Below are the code and all the weights of a small trained network. Each question names an input and a target symbol and asks about switching units off, where a switched-off unit gives its printed mean instead of its output.

import numpy as np


def w(rows, s, z=0):
    codes = np.array(rows[::2]) - 128.0
    scale = np.full(codes.shape[1], s)
    scale[-1] = z or s
    return codes * scale


def f(y):
    return np.maximum(y, 0)


def softmax(a):
    e = np.exp(a - a.max(-1, keepdims=True))
    return e / e.sum(-1, keepdims=True)


def log_softmax(a):
    a = a - a.max(-1, keepdims=True)
    return a - np.log(np.exp(a).sum(-1, keepdims=True))


def net(x, mask):
    ids = ['αβγεζηθλμστψ'.index(c) for c in x.split()]
    T = len(ids)
    res = E[ids] + P[:T]
    u = 0
    for l in range(2):
        r = res
        for j in range(3):
            rows = slice(2 * j, 2 * j + 2)
            q, k, v = (r @ M[l][rows].T for M in (Q, K, V))
            z = softmax(np.where(np.tri(T) > 0, q @ k.T / 2**0.5, -1e9)) @ v
            o = O[l][rows]
            res = res + np.where(mask[u + j], z, o[:, -1]) @ o[:, :-1]
        u += 3
        y = f(res @ A[l][:, :-1].T + A[l][:, -1])
        res = res + np.where(mask[u : u + 4], y, B[l][:, -1]) @ B[l][:, :-1]
        u += 4
    return log_softmax(res[-1] @ U[:, :-1].T + U[:, -1])


Q, K, V, O, A, B = {}, {}, {}, {}, {}, {}
E = w([
[226,128,129,195,160],'α',
[170,211,126,168,144],'β',
[112,72,143,177,4],'γ',
[172,151,163,96,185],'ε',
[163,144,60,80,80],'ζ',
[156,160,123,102,169],'η',
[41,121,31,165,66],'θ',
[164,174,119,108,154],'λ',
[126,185,59,132,140],'μ',
[66,92,143,159,82],'σ',
[129,188,64,217,166],'τ',
[203,132,144,77,84],'ψ',
],0.019)
P = w([
[60,167,157,92,61],'0',
[120,154,124,102,60],'1',
[154,145,104,107,44],'2',
[179,140,93,112,35],'3',
[203,125,81,124,27],'4',
[214,112,72,122,24],'5',
[228,100,71,106,10],'6',
[243,91,57,111,2],'7',
],0.0071)
Q[0] = w([
[90,219,164,139,7],'L0H1',
[175,228,97,109,102],'L0H1',
[132,172,155,146,113],'L0H2',
[99,90,129,123,178],'L0H2',
[135,120,152,206,110],'L0H3',
[123,101,106,174,125],'L0H3',
],0.012)
K[0] = w([
[97,81,142,99,9],'L0H1',
[202,79,146,122,77],'L0H1',
[122,93,80,107,143],'L0H2',
[144,131,107,114,166],'L0H2',
[164,79,110,185,126],'L0H3',
[123,54,89,178,138],'L0H3',
],0.011)
V[0] = w([
[93,254,169,98,177],'L0H1',
[152,157,120,68,4],'L0H1',
[116,190,125,75,185],'L0H2',
[63,224,148,62,198],'L0H2',
[138,149,136,101,89],'L0H3',
[132,131,140,136,126],'L0H3',
],0.0072)
O[0] = w([
[192,186,108,56,38,82],'L0H1',
[119,33,172,12,220,246],'L0H1',
[62,157,186,96,49,109],'L0H2',
[49,187,199,48,1,94],'L0H2',
[190,88,87,116,177,156],'L0H3',
[132,141,127,145,111,128],'L0H3',
],0.005,0.011)
A[0] = w([
[35,47,196,25,154,204],'L0N1',
[163,86,121,194,255,2],'L0N2',
[168,174,35,209,172,162],'L0N3',
[195,119,237,62,85,22],'L0N4',
],0.0062,0.0061)
B[0] = w([
[188,162,47,210,207,255],'L0N1',
[137,144,157,92,12,203],'L0N2',
[168,112,124,79,175,228],'L0N3',
[38,88,180,123,175,170],'L0N4',
],0.011,0.0056)
Q[1] = w([
[242,114,47,80,210],'L1H1',
[115,143,76,87,154],'L1H1',
[138,135,178,106,171],'L1H2',
[90,134,87,140,134],'L1H2',
[94,139,110,193,76],'L1H3',
[252,165,110,114,145],'L1H3',
],0.02)
K[1] = w([
[162,6,104,148,111],'L1H1',
[130,99,105,107,111],'L1H1',
[134,65,151,163,83],'L1H2',
[71,166,147,134,154],'L1H2',
[86,165,99,203,88],'L1H3',
[227,79,83,89,132],'L1H3',
],0.022)
V[1] = w([
[7,105,65,102,142],'L1H1',
[89,147,169,231,159],'L1H1',
[137,63,146,174,95],'L1H2',
[130,113,101,82,82],'L1H2',
[100,92,243,98,203],'L1H3',
[143,78,81,108,205],'L1H3',
],0.012)
O[1] = w([
[119,3,64,179,28,98],'L1H1',
[217,113,107,137,180,91],'L1H1',
[111,134,64,137,113,117],'L1H2',
[119,146,160,116,84,124],'L1H2',
[172,53,195,104,154,89],'L1H3',
[49,95,152,155,165,248],'L1H3',
],0.012,0.018)
A[1] = w([
[139,133,93,195,78,99],'L1N1',
[207,164,172,15,102,1],'L1N2',
[96,49,142,165,170,43],'L1N3',
[130,176,196,254,85,68],'L1N4',
],0.011,0.0046)
B[1] = w([
[175,101,239,47,155,163],'L1N1',
[130,112,125,242,37,181],'L1N2',
[190,164,111,87,79,251],'L1N3',
[137,71,1,105,170,147],'L1N4',
],0.0099,0.014)
U = w([
[174,122,35,227,214,253],'α',
[171,224,46,103,160,100],'β',
[126,168,185,76,184,140],'γ',
[148,231,136,173,171,70],'ε',
[147,231,99,67,92,46],'ζ',
[161,196,80,161,108,79],'η',
[41,138,105,173,145,205],'θ',
[133,176,127,151,118,107],'λ',
[133,177,127,146,124,100],'μ',
[104,86,181,254,167,135],'σ',
[129,162,115,154,143,57],'τ',
[134,115,109,120,99,164],'ψ',
],0.006,0.0043)

Each question gives the input, a string of symbols that net reads in full, and the target symbol t.
The units are the heads (2 rows each of Q, K, V and O) and the neurons (one row each of A and B). Each row of codes is followed by its name. A weight is (code - 128) times the scale printed after its matrix; where a second scale follows, it is the last column's (O, A, B and U).
mask holds one flag per unit, layer by layer, with each layer's heads first. A switched-off unit (its flag False) gives its mean, the last column of its rows in O or B, instead of its output. The means were averaged over made-up inputs and are rounded, as every weight is.
A unit's drop is (log p(t) with every unit on - log p(t) with that unit switched off) / (log p(t) with every unit on - log p(t) with every unit switched off).
The circuit of an input: a set's keep is (log p(t) with only the set's units on - log p(t) with every unit switched off) / (log p(t) with every unit on - log p(t) with every unit switched off). Starting from the 12 units with the biggest drops (on a tie, the unit counted first), units are removed one at a time, each time the one whose removal leaves the highest keep (on an exact tie, the one counted first), for as long as the keep stays at least 0.8.
circuit, biggest first: the units of the circuit, biggest drop first
k most important neurons: the k neurons with the biggest drops, biggest first
k most important neurons of layer l: the k neurons of layer l with the biggest drops, biggest first
heads that matter: for each layer, one digit per head in row order, 1 if its drop is at least 0.15 and else 0, layers parted by /
input ψ η ζ σ η ε ε ε, target α: circuit, biggest first : L1H1, L0N1
input α η τ ζ ζ η, target θ: heads that matter : 000 / 101
input ε σ ε β λ, target α: circuit, biggest first : L1H1
input τ ψ ψ σ σ ε α, target ε: 3 most important neurons : L0N3, L1N2, L0N2
input ε μ η τ ψ ψ ψ η, target γ: heads that matter : 100 / 101
input μ ψ θ ψ ε ζ ψ μ, target γ: circuit, biggest first : L0H1, L1H3, L1H1
input τ ε ζ μ, target θ: circuit, biggest first : L1H1, L1N3
input ε η ε λ μ η μ, target ζ: 2 most important neurons : L0N3, L0N1
input μ μ τ, target β: heads that matter : 110 / 001
input γ β τ ζ ε ε θ, target α: heads that matter : 110 / 100
input ε ε λ θ β θ ε μ, target ψ: 2 most important neurons : L1N1, L0N1
input τ τ ε σ ψ α λ, target ε: circuit, biggest first : L1H1, L1N2
input ζ β ζ ε ε ε, target θ: heads that matter : 100 / 101
input α ε ε, target ε: most important neuron of layer 1 : L1N2
input α ζ ε ε β μ, target θ: circuit, biggest first : L0H1, L1H1, L1N3
input μ ε ε, target σ: 2 most important neurons : L1N2, L0N4
input λ ζ ζ θ μ ζ ψ, target γ: circuit, biggest first : L0H1, L1H1
input β θ μ, target ψ: circuit, biggest first : L1H1, L1N1
input β θ ζ θ ζ ζ γ, target α: 2 most important neurons : L0N1, L1N4
input τ ε ψ ε τ, target γ: heads that matter : 000 / 001
input ψ β ψ ψ ε, target γ: circuit, biggest first : L1H1
input ψ σ μ, target α: 2 most important neurons : L0N3, L0N2
input μ ε μ β, target η: circuit, biggest first : L0H1, L1H3, L0H2, L1N2
input τ σ ε ψ ε, target γ: circuit, biggest first : L1H3, L1H1, L0H1
